Here is a tiny trained network, its code and every weight. The questions are about switching its units off for an input and a target symbol, where a switched-off unit gives its printed mean instead of its output.

import numpy as np


def w(rows, s, z=0):
    codes = np.array(rows[::2]) - 128.0
    scale = np.full(codes.shape[1], s)
    scale[-1] = z or s
    return codes * scale


def f(y):
    return y / 2 * (1 + np.tanh(0.7978845608 * (y + 0.044715 * y**3)))


def softmax(a):
    e = np.exp(a - a.max(-1, keepdims=True))
    return e / e.sum(-1, keepdims=True)


def log_softmax(a):
    a = a - a.max(-1, keepdims=True)
    return a - np.log(np.exp(a).sum(-1, keepdims=True))


def net(x, mask):
    ids = ['ΛΠαβγηστ'.index(c) for c in x.split()]
    T = len(ids)
    res = E[ids] + P[:T]
    u = 0
    for l in range(2):
        r = res
        for j in range(2):
            rows = slice(2 * j, 2 * j + 2)
            q, k, v = (r @ M[l][rows].T for M in (Q, K, V))
            z = softmax(np.where(np.tri(T) > 0, q @ k.T / 2**0.5, -1e9)) @ v
            o = O[l][rows]
            res = res + np.where(mask[u + j], z, o[:, -1]) @ o[:, :-1]
        u += 2
        y = f(res @ A[l][:, :-1].T + A[l][:, -1])
        res = res + np.where(mask[u : u + 4], y, B[l][:, -1]) @ B[l][:, :-1]
        u += 4
    return log_softmax(res[-1] @ U[:, :-1].T + U[:, -1])


Q, K, V, O, A, B = {}, {}, {}, {}, {}, {}
E = w([
[117,158,93,88,192,144,124,140,204],'Λ',
[124,103,43,99,250,43,190,83,86],'Π',
[94,203,184,102,204,48,121,138,160],'α',
[153,91,111,155,31,36,179,203,186],'β',
[152,122,112,154,78,206,187,34,66],'γ',
[26,142,3,234,123,128,64,144,91],'η',
[148,175,156,174,195,144,22,70,188],'σ',
[86,38,174,146,87,64,94,57,93],'τ',
],0.0057)
P = w([
[67,64,197,159,167,190,178,175,104],'0',
[131,100,127,178,184,148,133,160,144],'1',
[136,133,136,150,121,137,129,159,132],'2',
[153,138,115,130,109,126,118,126,141],'3',
[152,155,94,110,97,112,113,107,164],'4',
[162,178,80,99,89,97,99,87,171],'5',
[176,199,62,75,87,83,82,82,171],'6',
[191,254,66,86,73,85,94,115,130],'7',
],0.0058)
Q[0] = w([
[110,146,162,93,182,127,80,122,105],'L0H0',
[132,151,105,143,155,112,140,153,147],'L0H0',
[126,176,116,111,162,175,139,128,96],'L0H1',
[94,162,97,158,254,109,94,174,164],'L0H1',
],0.057)
K[0] = w([
[105,69,195,59,205,68,93,164,172],'L0H0',
[107,94,88,164,147,183,170,168,119],'L0H0',
[55,1,168,89,153,85,41,142,159],'L0H1',
[116,62,223,216,188,221,214,194,88],'L0H1',
],0.028)
V[0] = w([
[170,155,163,124,110,103,114,119,160],'L0H0',
[147,142,140,132,119,121,148,110,159],'L0H0',
[90,85,191,176,71,50,101,10,66],'L0H1',
[107,170,47,102,104,247,208,132,187],'L0H1',
],0.012)
O[0] = w([
[107,150,142,120,73,145,158,115,106,72],'L0H0',
[91,121,139,124,88,108,129,97,114,111],'L0H0',
[169,199,130,254,135,138,215,135,140,251],'L0H1',
[212,70,138,90,173,104,34,188,72,29],'L0H1',
],0.0073,0.0023)
A[0] = w([
[113,112,183,139,130,68,103,123,99,47],'L0N0',
[190,133,129,76,67,206,140,34,2,25],'L0N1',
[82,217,50,49,78,194,124,198,77,86],'L0N2',
[132,170,130,108,179,169,164,225,167,5],'L0N3',
],0.0071,0.0025)
B[0] = w([
[140,153,114,80,124,170,140,171,112,1],'L0N0',
[98,3,186,130,41,39,61,77,95,23],'L0N1',
[180,81,126,193,162,32,85,71,183,50],'L0N2',
[64,112,190,132,108,77,90,92,61,77],'L0N3',
],0.0054,0.00054)
Q[1] = w([
[129,164,84,146,252,142,101,119,157],'L1H0',
[179,164,110,153,146,104,115,194,135],'L1H0',
[167,159,111,154,203,115,112,172,135],'L1H1',
[101,154,104,125,239,154,106,90,137],'L1H1',
],0.046)
K[1] = w([
[45,84,254,128,203,168,165,204,131],'L1H0',
[138,30,106,179,78,194,142,75,72],'L1H0',
[86,30,158,191,110,202,127,145,64],'L1H1',
[82,97,241,84,210,176,191,174,158],'L1H1',
],0.028)
V[1] = w([
[100,204,232,115,127,75,81,200,205],'L1H0',
[164,158,191,158,123,254,34,55,143],'L1H0',
[52,186,13,171,178,134,53,114,66],'L1H1',
[144,160,169,53,229,93,198,68,81],'L1H1',
],0.019)
O[1] = w([
[2,171,83,87,158,133,85,76,131,175],'L1H0',
[90,75,206,149,207,20,109,78,189,251],'L1H0',
[135,171,139,107,211,199,138,215,229,177],'L1H1',
[124,44,133,103,10,182,139,106,205,196],'L1H1',
],0.0092,0.0033)
A[1] = w([
[153,169,109,118,63,145,75,186,47,141],'L1N0',
[152,48,138,6,148,128,4,151,98,6],'L1N1',
[195,78,116,141,156,60,99,202,106,224],'L1N2',
[101,136,128,149,152,54,83,107,134,105],'L1N3',
],0.011,0.0017)
B[1] = w([
[133,42,95,88,219,105,203,118,85,164],'L1N0',
[113,139,50,229,81,23,99,254,120,175],'L1N1',
[116,187,208,88,81,180,44,50,86,229],'L1N2',
[185,22,158,113,137,159,193,144,195,254],'L1N3',
],0.0075,0.0079)
U = w([
[123,128,98,157,115,72,75,175,130,144],'Λ',
[185,115,104,111,85,164,161,161,155,8],'Π',
[31,168,93,93,83,159,112,74,152,204],'α',
[130,127,97,105,174,104,138,109,71,143],'β',
[173,125,166,117,92,106,71,93,106,134],'γ',
[135,197,130,117,184,155,95,161,133,87],'η',
[116,95,147,130,186,86,137,105,195,84],'σ',
[124,228,121,253,114,103,228,98,148,194],'τ',
],0.0036,0.0018)

Each question gives the input, a string of symbols that net reads in full, and the target symbol t.
The units are the heads (2 rows each of Q, K, V and O) and the neurons (one row each of A and B). Each row of codes is followed by its name. A weight is (code - 128) times the scale printed after its matrix; where a second scale follows, it is the last column's (O, A, B and U).
mask holds one flag per unit, layer by layer, with each layer's heads first. A switched-off unit (its flag False) gives its mean, the last column of its rows in O or B, instead of its output. The means were averaged over made-up inputs and are rounded, as every weight is.
A unit's drop is (log p(t) with every unit on - log p(t) with that unit switched off) / (log p(t) with every unit on - log p(t) with every unit switched off).
The circuit of an input: a set's keep is (log p(t) with only the set's units on - log p(t) with every unit switched off) / (log p(t) with every unit on - log p(t) with every unit switched off). Starting from all 12 units, units are removed one at a time, each time the one whose removal leaves the highest keep (on an exact tie, the one counted first), for as long as the keep stays at least 0.8.
circuit, biggest first: the units of the circuit, biggest drop first
most important unit: the unit with the biggest drop
k most important neurons: the k neurons with the biggest drops, biggest first
k most important neurons of layer l: the k neurons of layer l with the biggest drops, biggest first
heads that matter: for each layer, one digit per head in row order, 1 if its drop is at least 0.15 and else 0, layers parted by /
drop when u is switched off: that unit's drop, to one decimal
input Π τ β α τ τ η, target Π: most important unit : L1H0
input α α Π η, target α: heads that matter : 00 / 11
input α σ σ Π γ, target Π: circuit, biggest first : [L1H0 L1H1 L0N1]
input Λ τ Π, target Λ: circuit, biggest first : [L0H1 L1N1]
input τ τ γ γ β, target γ: circuit, biggest first : [L1H0 L1N2 L1H1]
input α Π β σ σ Π γ Λ, target α: heads that matter : 00 / 11
input β τ α α α α, target β: circuit, biggest first : [L1H0 L1N0 L1H1]
input α σ σ Π σ γ, target σ: circuit, biggest first : [L1H0 L1N3 L0N1]
input α σ Λ α α η γ, target η: heads that matter : 00 / 01
input σ σ σ α, target σ: heads that matter : 00 / 10
input σ σ α α τ σ Π β, target β: heads that matter : 10 / 11
input α τ τ α σ γ τ, target γ: heads that matter : 01 / 10
input η τ γ Λ β η, target η: heads that matter : 00 / 01
input γ Λ α γ, target α: circuit, biggest first : [L1H0 L0H1]
input τ σ σ α τ α σ, target τ: most important unit : L0H1
input Π α α α σ γ, target σ: circuit, biggest first : [L1H0 L0N1 L1N3]
input α α τ σ, target α: circuit, biggest first : [L1H0 L1H1]
input Λ Λ α, target Λ: circuit, biggest first : [L0H1 L1N1]
input Π α β σ, target Π: circuit, biggest first : [L1H0 L1H1]
input β γ α σ τ, target σ: most important neuron of layer 1 : [L1N3]
input σ α α α α σ γ η, target σ: circuit, biggest first : [L1H0 L1N3]
input σ τ α α β γ, target β: 2 most important neurons : [L1N0 L0N1]
input α γ τ α, target α: drop when L1H0 is switched off : 0.5
input η α α Π σ, target η: drop when L0H1 is switched off : 0.1
input σ β Λ, target σ: drop when L1N3 is switched off : 0.2
